Below are the code and all the weights of a small trained network. Each question names an input and a class and asks about switching units off, where a switched-off unit gives its printed mean instead of its output.

import numpy as np


def w(rows, s, z=0):
    codes = np.array(rows[::2]) - 128.0
    scale = np.full(codes.shape[1], s)
    scale[-1] = z or s
    return codes * scale


def norm(h):
    return h / np.sqrt((h * h).mean(-1, keepdims=True) + 1e-5)


def f(y):
    return np.maximum(y, 0)


def log_softmax(a):
    a = a - a.max(-1, keepdims=True)
    return a - np.log(np.exp(a).sum(-1, keepdims=True))


def net(x, mask):
    res = np.array(x, float).reshape(1, 6) / 4 @ E
    u = 0
    for l in range(2):
        y = f(norm(res) @ A[l][:, :-1].T + A[l][:, -1])
        res = res + np.where(mask[u : u + 6], y, B[l][:, -1]) @ B[l][:, :-1]
        u += 6
    return log_softmax(norm(res)[-1] @ U[:, :-1].T + U[:, -1])


A, B = {}, {}
E = w([
[119,134,154,125,122,145,116,162,116,108,145,112],'x0',
[139,106,127,110,102,133,127,130,139,106,132,104],'x1',
[157,76,142,229,40,156,6,119,80,139,55,144],'x2',
[126,142,126,163,137,117,141,122,113,83,144,111],'x3',
[142,173,104,135,143,155,131,179,133,134,125,143],'x4',
[119,130,84,76,183,254,51,14,87,37,91,140],'x5',
],0.0064)
A[0] = w([
[205,127,186,204,52,23,141,154,142,179,168,163,164],'L0N1',
[149,145,174,195,86,71,112,172,171,116,36,140,7],'L0N2',
[109,93,98,254,26,169,62,131,68,166,63,119,194],'L0N3',
[119,128,139,161,61,174,70,148,136,127,109,175,254],'L0N4',
[132,134,87,110,194,199,68,71,122,125,140,78,141],'L0N5',
[135,148,109,114,145,223,97,41,61,116,37,98,174],'L0N6',
],0.0052,0.0028)
B[0] = w([
[160,141,119,171,190,82,7,161,102,174,128,58,233],'L0N1',
[55,126,153,161,158,156,31,68,152,145,108,81,169],'L0N2',
[240,86,99,214,139,170,84,193,100,105,67,119,254],'L0N3',
[110,115,126,161,161,114,141,92,93,189,89,77,212],'L0N4',
[140,2,134,131,147,171,108,101,126,146,191,170,216],'L0N5',
[112,118,195,132,108,156,247,227,74,128,193,140,253],'L0N6',
],0.0083,0.0075)
A[1] = w([
[172,121,86,144,200,1,109,166,91,200,110,21,254],'L1N1',
[154,99,103,82,185,227,132,83,73,92,117,147,129],'L1N2',
[87,143,133,122,187,103,96,111,96,140,217,117,84],'L1N3',
[82,110,148,91,116,119,191,188,108,174,192,96,180],'L1N4',
[188,97,157,191,91,180,85,113,120,127,103,130,59],'L1N5',
[145,130,184,146,139,78,186,162,93,129,162,102,210],'L1N6',
],0.0066,0.002)
B[1] = w([
[80,166,88,74,98,132,124,107,157,82,114,121,254],'L1N1',
[157,115,247,144,142,112,166,110,148,113,171,173,198],'L1N2',
[105,100,126,87,116,150,183,132,167,136,151,159,167],'L1N3',
[109,152,80,106,108,92,115,108,187,98,130,126,194],'L1N4',
[154,125,126,174,132,114,120,140,80,187,126,132,189],'L1N5',
[118,185,80,82,114,115,122,94,126,150,67,132,186],'L1N6',
],0.012)
U = w([
[64,210,51,32,87,86,138,106,195,92,98,125,225],'0',
[115,127,187,40,159,142,192,87,190,68,229,202,6],'1',
[139,163,73,165,123,108,5,155,102,146,60,56,99],'2',
[194,70,191,199,123,159,144,152,44,129,134,182,150],'3',
],0.011,0.0016)

Each question gives the input, the list of numbers given to net, and the class t.
The units are the neurons (one row each of A and B). Each row of codes is followed by its name. A weight is (code - 128) times the scale printed after its matrix; where a second scale follows, it is the last column's (A, B and U).
mask holds one flag per neuron, layer by layer. A switched-off neuron (its flag False) gives its mean, the last column of its row in B, instead of its output. The means were averaged over made-up inputs and are rounded, as every weight is.
A unit's drop is (log p(t) with every unit on - log p(t) with that unit switched off) / (log p(t) with every unit on - log p(t) with every unit switched off).
The circuit of an input: a set's keep is (log p(t) with only the set's units on - log p(t) with every unit switched off) / (log p(t) with every unit on - log p(t) with every unit switched off). Starting from all 12 units, units are removed one at a time, each time the one whose removal leaves the highest keep (on an exact tie, the one counted first), for as long as the keep stays at least 0.8.
units of the circuit, in order: the units of the circuit, biggest drop first
k most important neurons: the k neurons with the biggest drops, biggest first
top k neurons in layer l: the k neurons of layer l with the biggest drops, biggest first
drop of u: that unit's drop, to one decimal
input [4,1,0,-7,-6,1], class 1: units of the circuit, in order	L0N3, L0N1, L1N1, L1N4
input [-5,-5,0,5,-1,-5], class 0: units of the circuit, in order	L1N1
input [3,-8,0,7,-7,1], class 1: 4 most important neurons	L0N3, L0N1, L1N1, L0N4
input [0,-6,0,2,-1,3], class 1: units of the circuit, in order	L0N3, L0N6
input [8,-5,-8,1,3,0], class 0: 2 most important neurons	L0N5, L1N2
input [-2,-2,0,-2,-7,-3], class 0: 2 most important neurons	L1N1, L0N3
input [3,-8,0,-7,2,4], class 1: 2 most important neurons	L0N3, L0N6
input [-2,-1,-1,-6,-5,6], class 1: top 2 neurons in layer 0	L0N3, L0N6
input [1,-5,-6,6,3,0], class 0: 2 most important neurons	L0N5, L1N2
input [6,-8,1,8,-2,-5], class 2: top 3 neurons in layer 0	L0N1, L0N6, L0N2
input [-6,4,-2,-6,7,1], class 1: 2 most important neurons	L0N3, L0N1
input [-6,4,-2,-6,1,3], class 1: drop of L0N3	0.2
input [0,5,-2,8,-8,-6], class 0: drop of L0N3	0.1
input [-4,7,1,-4,-3,4], class 3: top neuron in layer 1	L1N1
input [-3,-4,0,-3,6,6], class 1: drop of L0N6	0.3
